Below are the code and all the weights of a small trained network. Each question names an input and a class and asks about switching units off, where a switched-off unit gives its printed mean instead of its output.

import numpy as np


def w(rows, s, z=0):
    codes = np.array(rows[::2]) - 128.0
    scale = np.full(codes.shape[1], s)
    scale[-1] = z or s
    return codes * scale


def norm(h):
    return h / np.sqrt((h * h).mean(-1, keepdims=True) + 1e-5)


def f(y):
    return np.maximum(y, 0)


def log_softmax(a):
    a = a - a.max(-1, keepdims=True)
    return a - np.log(np.exp(a).sum(-1, keepdims=True))


def net(x, mask):
    res = np.array(x, float).reshape(1, 7) / 4 @ E
    u = 0
    for l in range(3):
        y = f(norm(res) @ A[l][:, :-1].T + A[l][:, -1])
        res = res + np.where(mask[u : u + 13], y, B[l][:, -1]) @ B[l][:, :-1]
        u += 13
    return log_softmax(norm(res)[-1] @ U[:, :-1].T + U[:, -1])


A, B = {}, {}
E = w([
[126,147,54,156,204,114,70,34,21],'x0',
[148,114,248,137,78,109,107,40,89],'x1',
[121,137,226,135,250,130,117,176,119],'x2',
[128,134,129,125,128,129,127,128,130],'x3',
[140,128,128,117,179,133,198,39,240],'x4',
[123,125,128,130,127,134,129,128,128],'x5',
[129,130,129,125,128,126,128,127,128],'x6',
],0.0017)
A[0] = w([
[119,142,91,132,191,120,131,67,105,10],'0.n1',
[132,110,159,154,199,125,148,147,110,39],'0.n2',
[132,130,62,136,71,117,158,91,126,31],'0.n3',
[146,130,205,130,106,93,111,25,82,24],'0.n4',
[130,110,79,123,84,145,140,111,141,1],'0.n5',
[126,157,103,135,97,131,88,171,20,41],'0.n6',
[137,135,1,126,210,104,133,180,151,33],'0.n7',
[95,123,141,119,67,116,145,177,209,78],'0.n8',
[138,150,98,127,190,123,146,21,206,38],'0.n9',
[119,129,60,145,71,131,118,72,106,28],'0.n10',
[141,128,144,136,200,150,132,139,121,33],'0.n11',
[122,153,157,131,219,119,118,140,104,30],'0.n12',
[106,121,48,136,173,122,94,59,51,9],'0.n13',
],0.0058,0.00087)
B[0] = w([
[227,125,169,130,148,140,176,128,137,206],'0.n1',
[138,144,123,89,112,72,81,82,160,191],'0.n2',
[103,150,173,80,145,98,68,124,178,197],'0.n3',
[63,151,85,162,97,247,115,104,108,238],'0.n4',
[104,158,169,94,122,96,95,147,170,177],'0.n5',
[88,6,74,116,156,83,191,147,139,208],'0.n6',
[54,144,131,169,66,244,111,57,89,254],'0.n7',
[247,142,149,148,181,144,125,126,64,217],'0.n8',
[77,11,75,132,141,73,160,206,81,246],'0.n9',
[119,153,167,65,153,86,58,101,179,200],'0.n10',
[114,163,151,85,124,99,87,138,163,186],'0.n11',
[133,149,150,61,105,89,76,125,199,213],'0.n12',
[254,177,178,163,125,135,159,192,105,238],'0.n13',
],0.0067,0.0046)
A[1] = w([
[254,206,154,191,145,113,213,123,104,25],'1.n1',
[102,123,67,115,109,132,128,141,167,97],'1.n2',
[68,30,38,172,147,25,238,180,117,2],'1.n3',
[76,62,115,127,163,57,211,111,153,75],'1.n4',
[124,133,148,142,139,145,114,142,161,102],'1.n5',
[223,186,138,168,111,115,155,147,113,78],'1.n6',
[124,152,118,144,145,131,151,144,158,93],'1.n7',
[38,167,106,182,92,246,165,43,123,30],'1.n8',
[189,183,141,161,117,102,175,135,119,65],'1.n9',
[67,213,130,63,145,36,38,62,217,14],'1.n10',
[81,174,79,174,185,157,128,156,149,88],'1.n11',
[93,212,142,112,106,35,117,137,197,19],'1.n12',
[57,193,60,183,53,202,142,78,128,44],'1.n13',
],0.0046,0.00081)
B[1] = w([
[255,164,127,166,143,112,143,186,102,217],'1.n1',
[139,120,194,165,146,107,147,95,99,152],'1.n2',
[16,12,105,162,153,91,187,195,176,197],'1.n3',
[111,92,96,170,119,120,155,184,93,165],'1.n4',
[107,139,87,69,124,104,153,107,83,148],'1.n5',
[171,114,78,135,205,129,156,59,75,198],'1.n6',
[137,143,134,127,129,129,150,131,133,129],'1.n7',
[69,190,138,161,46,222,155,100,137,234],'1.n8',
[160,125,124,155,197,169,112,114,100,166],'1.n9',
[133,152,147,52,124,51,80,102,200,253],'1.n10',
[142,105,182,83,84,167,154,81,138,141],'1.n11',
[106,136,113,85,165,138,54,59,157,181],'1.n12',
[69,151,116,141,55,205,149,71,86,206],'1.n13',
],0.0075,0.0044)
A[2] = w([
[39,185,113,145,163,98,173,87,200,109],'2.n1',
[140,190,128,161,108,136,161,137,159,88],'2.n2',
[139,217,110,166,77,50,191,150,162,71],'2.n3',
[118,225,78,190,83,37,224,128,171,6],'2.n4',
[87,221,128,167,124,135,196,136,163,103],'2.n5',
[69,215,152,171,154,117,137,178,161,89],'2.n6',
[116,232,85,102,127,28,105,106,218,73],'2.n7',
[116,193,76,165,133,93,155,128,161,101],'2.n8',
[92,162,138,210,153,95,143,133,179,92],'2.n9',
[168,162,92,194,115,48,184,153,178,96],'2.n10',
[163,255,50,115,201,111,248,136,196,83],'2.n11',
[73,158,137,144,116,86,104,165,173,93],'2.n12',
[165,159,82,179,151,116,137,115,141,100],'2.n13',
],0.0046,0.0016)
B[2] = w([
[188,94,103,148,157,159,89,146,107,193],'2.n1',
[78,129,110,163,154,79,123,111,108,153],'2.n2',
[73,186,39,191,254,158,93,111,183,128],'2.n3',
[150,151,102,142,42,98,146,128,219,128],'2.n4',
[126,115,120,125,80,160,79,136,132,175],'2.n5',
[134,129,110,127,94,80,137,94,66,136],'2.n6',
[98,181,172,77,127,60,84,116,150,253],'2.n7',
[123,106,134,108,147,147,124,128,112,128],'2.n8',
[146,110,43,97,116,90,149,95,83,138],'2.n9',
[92,199,104,144,138,148,150,77,158,163],'2.n10',
[170,125,144,139,95,158,94,138,54,189],'2.n11',
[142,227,69,146,152,87,191,146,173,175],'2.n12',
[137,186,165,165,125,83,155,142,118,175],'2.n13',
],0.0063,0.0032)
U = w([
[253,158,139,166,179,134,143,139,72,231],'0',
[108,167,153,46,137,59,58,96,195,234],'1',
[64,159,124,156,52,225,135,82,111,4],'2',
[67,39,94,153,151,88,181,188,143,44],'3',
],0.007,0.00016)

Each question gives the input, the list of numbers given to net, and the class t.
The units are the neurons (one row each of A and B). Each row of codes is followed by its name. A weight is (code - 128) times the scale printed after its matrix; where a second scale follows, it is the last column's (A, B and U).
mask holds one flag per neuron, layer by layer. A switched-off neuron (its flag False) gives its mean, the last column of its row in B, instead of its output. The means were averaged over made-up inputs and are rounded, as every weight is.
A unit's drop is (log p(t) with every unit on - log p(t) with that unit switched off) / (log p(t) with every unit on - log p(t) with every unit switched off).
The circuit of an input: a set's keep is (log p(t) with only the set's units on - log p(t) with every unit switched off) / (log p(t) with every unit on - log p(t) with every unit switched off). Starting from the 12 units with the biggest drops (on a tie, the unit counted first), units are removed one at a time, each time the one whose removal leaves the highest keep (on an exact tie, the one counted first), for as long as the keep stays at least 0.8.
units of the circuit, in order: the units of the circuit, biggest drop first
unit that matters most: the unit with the biggest drop
k most important neurons: the k neurons with the biggest drops, biggest first
k most important neurons of layer l: the k neurons of layer l with the biggest drops, biggest first
input [8,1,-4,3,5,-5,-7], class 0: unit that matters most => 0.n13
input [7,7,-5,-4,4,8,6], class 0: 3 most important neurons of layer 0 => (0.n13; 0.n1; 0.n7)
input [-4,-4,-2,4,-5,-5,0], class 3: units of the circuit, in order => (0.n6; 1.n3)
input [-6,-2,3,-3,-7,-6,-3], class 3: 4 most important neurons => (0.n6; 0.n13; 1.n3; 0.n1)
input [4,6,3,-6,-1,-8,-1], class 2: 2 most important neurons of layer 0 => (0.n4; 0.n8)
input [-4,6,4,6,-4,2,-5], class 2: 2 most important neurons => (0.n13; 0.n4)
input [-6,-8,1,-5,8,-2,1], class 2: 3 most important neurons of layer 0 => (0.n7; 0.n13; 0.n6)
input [-6,8,7,-5,2,0,-8], class 2: 2 most important neurons => (0.n4; 0.n13)
input [-7,5,-7,-8,8,-5,6], class 3: units of the circuit, in order => (0.n9; 0.n7)
input [8,5,-3,-4,-6,7,3], class 0: 2 most important neurons of layer 0 => (0.n13; 0.n9)
input [-4,-3,-5,-2,-5,-6,-5], class 1: 2 most important neurons => (0.n13; 0.n9)
input [1,-1,-6,-7,-4,1,-6], class 1: 2 most important neurons => (0.n10; 0.n9)
input [-1,-8,7,-6,0,-1,1], class 2: 2 most important neurons of layer 0 => (0.n7; 0.n10)
input [7,6,0,8,-6,8,5], class 0: units of the circuit, in order => (0.n13)
input [-8,-8,5,-8,8,8,-2], class 0: 4 most important neurons => (0.n8; 0.n4; 0.n6; 1.n8)
input [-3,3,-2,8,4,-7,1], class 3: 2 most important neurons => (0.n9; 0.n7)
input [-2,4,-2,-1,-8,-5,3], class 3: 2 most important neurons => (0.n6; 0.n7)
input [7,-4,5,-6,3,3,-8], class 0: 2 most important neurons => (0.n13; 0.n1)
input [8,7,5,0,-3,4,7], class 0: 3 most important neurons => (0.n13; 0.n7; 0.n1)
input [-7,-1,-6,8,7,1,-3], class 0: units of the circuit, in order => (0.n8)
input [2,-1,-8,-4,-8,7,-2], class 1: 3 most important neurons => (0.n10; 0.n9; 0.n3)
